[[ -3  -4  -1   1   2   0   0  -1   0   1   0   2  -1   0  -4   0]
 [-57 -57  11 -11  51  11  -8  11  11 -12 -10  52  11  11 -62 -10]
 [-54 -54 -27  24  50 -22   0 -29 -28  26   0  48 -33 -28 -57   0]
 [ 59  60 -12  12 -53 -12   8 -12 -12  13  10 -54 -12 -12  65  10]
 [ -1  -1  -2   2   1  -1   0  -2  -2   2   0   1  -2  -2  -1   0]] value 0

[[  6   3   2   8  -7   2]
 [  8  11   5  13 -18  15]
 [ 14  10   6  22 -19  13]
 [-12   3   2 -14   2  32]
 [  8   8   5  14 -13  19]
 [ 31  24  15  55 -42  59]
 [ 12  16   7  17 -28  12]
 [ 15  14   7  23 -25  11]
 [ -7   7   4  -4  -3  46]] value 46

[[ 34  15   0  65  42 -29]
 [-33  -4  30 -33 -53  33]
 [ 18  -7 -11  53  43 -55]
 [ 54  28  -9  29  58 -68]
 [ 48  40 -20  67  47 -66]] value -66

[[-27 -16  15 -11   5  33 -37  46 -11  -1 -25 -27  13]
 [  5  36  22   3  22  -8 -26 -51 -21  25   5   7 -33]
 [ -2  15  -5 -39  22  40 -41 -13   6  32  11  36 -14]
 [ -7  49   1   7 -11 -34  26  -5  33  23  19  25  22]
 [  0  -5 -21  35  42 -13  -1 -57 -10 -17  15  14  -3]
 [ 39  -9   2 -12 -33  20   7  13 -22   2 -27  17 -61]
 [-11 -39  37  10 -11 -13  34 -32 -12  -5  10  16 -24]
 [-22  37  39 -13 -11  30  -4 -29  -3  15   8  -9 -11]] value -11

[[ -3  -7  50 -24  73 -54  10  69 -57]
 [ 51  21 -40 -45 -11  49  73  47 -28]
 [  7 -19 -30   7 -52 -59   0  55 -63]
 [-20 -34  20  -2 -22 -23  60 -42  56]
 [ 30 -43   1   0  30  50  29  32  63]
 [-35  51  22   4  64 -28  73 -28  14]
 [-13  13 -49 -17  54  37 -48  32  49]
 [ 36  12  47 -10 -28  17 -71 -64  24]] value 24

[[-51  43   6   1  52 -67  58  18  64 -62 -16   0]
 [-43  34   4  -2  41 -56  46  13  51 -52 -15   0]
 [ 19 -36 -14 -19 -42  29 -44 -25 -47  25  -8   0]
 [ 24 -41 -15 -20 -47  35 -50 -28 -54  31  -8   0]
 [-13   0  -5 -10   1 -15   3  -5   3 -15 -12   0]
 [  7 -22 -10 -16 -25  12 -25 -17 -27  10  -9   0]
 [-57  49   8   2  60 -74  66  22  73 -69 -17   0]
 [ 19 -35 -14 -19 -41  28 -43 -25 -46  24  -8   0]
 [-58  51   8   3  61 -76  68  23  75 -71 -17   0]] value 0

[[ 37 -16   0  -5  50  -4  -1  -3  -4  18  -2  -2]
 [ 23 -68   1   2  19   1  -2   1   1  -4  -8  -2]
 [ 53  -8  -1   3 -27   1   1   1   3  18   1   2]
 [ 13  -2   3   1  -2   7  -5  -2   1  14  -1  -5]
 [-41  51   0   3 -26   0   0   1  -1 -13  -3  -1]
 [-53  43   0  -1  18   3   1   1   1 -14  -3   0]
 [-40  49   1   1  18   2   0   1  -2   0   1   0]
 [ 36 -35  -3  -8 -25   2   0  -1 -13   3  -7  -1]
 [  6  45  -1   0 -28   0   1   1  -3   9  -1   1]
 [-19  -5  -3  -3  31  -1   0   0  -3   3  -2   1]] value 1

[[ -3  21  29 -11   2 -16   6]
 [ 13   1  -6  -8   9   1  -7]
 [ 42  -5  37 -24   5   3  -8]
 [ 18  19  25   0 -48  25  71]
 [ 17   1  -5 -10 -39  15 -32]
 [ 22   3  40 -35   5 -20  10]
 [ -1  14  17  -6   0 -15  14]
 [ 18   7  37 -23  17  16  21]
 [  6  22   7 -22 -29 -25  -6]
 [-13 -19 -14  33  11  12 -18]] value -18

[[ 28  15   8  19  -4   1 -13   7  54   4 -16 -18  -8  10 -20  57]
 [ 26  21   4   0 -14 -28 -20  16   5   6   1 -12  -2  32  -8  -8]
 [  4  14 -33 -16  24   7 -32  11 -10  30   1  -8   3 -21  30 -12]
 [ -7   3   1  -4   0   0  31  15   3 -14   0 -11  22   3 -20 -23]
 [-28 -11  37   4 -18  28  16 -28  10  -7  62 -13  32   1 -11  22]
 [-20 -32 -19  -4  39  10   0  -1 -19   4  10   3  -7 -54  48   6]
 [ 28  22   4  -1 -14 -27 -19  16   5   6   1 -12  -2  32  -9  -9]
 [  0  -2   2  -1  21 -16  37  20  -2 -20   7 -15 -12  19 -12  -2]] value -2
---
[[-29   9  30 -58  32  23]
 [-17 -16  22  16 -53 -24]
 [-58  28  57 -16  10  10]] --> -17

[[  9  26  13  25  55]
 [-23 -11   3  24  23]] --> -23

[[  2   9  -2 -21  16 -12 -25]
 [  3 -21  -2   1 -61 -20 -23]
 [ 44  -1  26  13 -31  27 -25]] --> 3

[[  9  41  39  46]
 [  9  11  26 -11]
 [ 14  32  -7  64]] --> 9

[[ 57  70 -28 -21   7]
 [  3  70 -12 -11   8]
 [ 11  70 -15   8 -32]] --> 3

[[  1 -30  57  35  61]
 [-46  43  33 -31 -11]
 [-46   5  44 -37  29]] --> -46
